Below are the code and all the weights of a small trained network. Each question names an input and a class and asks about switching units off, where a switched-off unit gives its printed mean instead of its output.

import numpy as np


def w(rows, s, z=0):
    codes = np.array(rows[::2]) - 128.0
    scale = np.full(codes.shape[1], s)
    scale[-1] = z or s
    return codes * scale


def f(y):
    return y / 2 * (1 + np.tanh(0.7978845608 * (y + 0.044715 * y**3)))


def log_softmax(a):
    a = a - a.max(-1, keepdims=True)
    return a - np.log(np.exp(a).sum(-1, keepdims=True))


def net(x, mask):
    res = np.array(x, float).reshape(1, 6) / 4 @ E
    y = f(res @ A[0][:, :-1].T + A[0][:, -1])
    res = res + np.where(mask, y, B[0][:, -1]) @ B[0][:, :-1]
    return log_softmax(res[-1] @ U[:, :-1].T + U[:, -1])


A, B = {}, {}
E = w([
[183,124,128,114,97,141,170,112,103,122,131,140],'x0',
[221,97,211,104,185,137,96,190,191,114,78,162],'x1',
[94,92,151,220,67,148,121,54,254,177,107,145],'x2',
[148,112,85,158,183,140,99,108,96,147,135,167],'x3',
[101,138,71,101,85,212,104,211,111,209,119,241],'x4',
[148,94,96,101,112,149,148,149,139,137,133,71],'x5',
],0.0097)
A[0] = w([
[116,100,137,175,127,155,178,39,221,227,87,111,112],'N1',
[48,159,26,186,70,103,162,65,87,113,167,118,3],'N2',
[121,142,127,96,139,154,152,149,116,195,127,177,97],'N3',
[152,111,152,186,162,63,130,92,143,62,86,63,195],'N4',
[90,215,80,148,95,139,136,219,134,205,95,171,222],'N5',
[119,142,102,118,42,194,90,204,171,229,126,224,185],'N6',
[162,61,125,243,88,86,170,77,254,174,155,150,62],'N7',
[226,85,187,119,185,136,96,186,210,109,42,171,66],'N8',
[134,187,123,40,234,97,170,175,62,87,192,99,69],'N9',
[143,88,162,196,190,37,158,47,108,92,148,33,91],'N10',
],0.007,0.0012)
B[0] = w([
[161,194,134,110,182,103,117,143,151,99,168,129,235],'N1',
[70,85,87,97,44,136,123,75,137,123,173,86,230],'N2',
[165,106,139,172,148,107,143,140,154,107,109,144,159],'N3',
[191,100,120,140,95,132,171,137,128,172,87,133,209],'N4',
[164,77,135,123,123,135,172,125,149,155,111,184,197],'N5',
[150,125,169,161,167,93,176,150,139,160,128,143,235],'N6',
[178,157,126,60,164,96,83,141,156,117,141,120,251],'N7',
[36,102,41,193,5,162,133,86,135,58,178,60,229],'N8',
[181,165,124,87,176,118,54,118,132,115,171,135,205],'N9',
[129,50,178,123,147,108,195,170,96,163,76,136,236],'N10',
],0.011,0.012)
U = w([
[146,28,204,165,126,118,191,220,88,184,25,131,255],'0',
[188,222,162,62,160,71,1,161,160,81,158,108,98],'1',
[32,65,112,189,17,169,109,85,110,72,161,73,32],'2',
],0.0077,0.0011)

Each question gives the input, the list of numbers given to net, and the class t.
The units are the neurons (one row each of A and B). Each row of codes is followed by its name. A weight is (code - 128) times the scale printed after its matrix; where a second scale follows, it is the last column's (A, B and U).
mask holds one flag per neuron, in row order. A switched-off neuron (its flag False) gives its mean, the last column of its row in B, instead of its output. The means were averaged over made-up inputs and are rounded, as every weight is.
A unit's drop is (log p(t) with every unit on - log p(t) with that unit switched off) / (log p(t) with every unit on - log p(t) with every unit switched off).
unit that matters most: the unit with the biggest drop
k most important neurons: the k neurons with the biggest drops, biggest first
drop when u is switched off: that unit's drop, to one decimal
input [-2,-1,-3,5,-6,-4], class 0: unit that matters most	N10
input [8,-6,6,-1,4,7], class 1: 3 most important neurons	N8, N1, N7
input [6,2,-4,-8,-5,8], class 0: 4 most important neurons	N10, N7, N1, N4
input [2,4,-4,-7,-4,-6], class 0: 3 most important neurons	N7, N1, N2
input [-7,5,7,-6,-7,-5], class 0: 2 most important neurons	N10, N4
input [-1,1,-5,7,-5,-7], class 0: 4 most important neurons	N10, N7, N1, N4
input [8,0,6,8,-5,-4], class 1: 2 most important neurons	N7, N1
input [-7,7,-6,-1,0,-5], class 2: 3 most important neurons	N8, N7, N1
input [-7,7,-5,-5,1,8], class 2: 2 most important neurons	N8, N7
input [-5,-7,0,7,8,-2], class 0: 3 most important neurons	N6, N8, N5
input [4,-4,-5,-3,1,5], class 1: 2 most important neurons	N8, N9
input [8,-1,8,-5,-5,1], class 1: 2 most important neurons	N7, N1
input [7,6,7,-1,-2,7], class 1: 3 most important neurons	N7, N1, N2
input [0,-2,7,-4,-6,2], class 1: drop when N1 is switched off	1.2
input [-1,-1,-3,8,-7,-1], class 0: drop when N10 is switched off	0.2
input [-6,7,3,8,4,4], class 2: drop when N8 is switched off	1.7
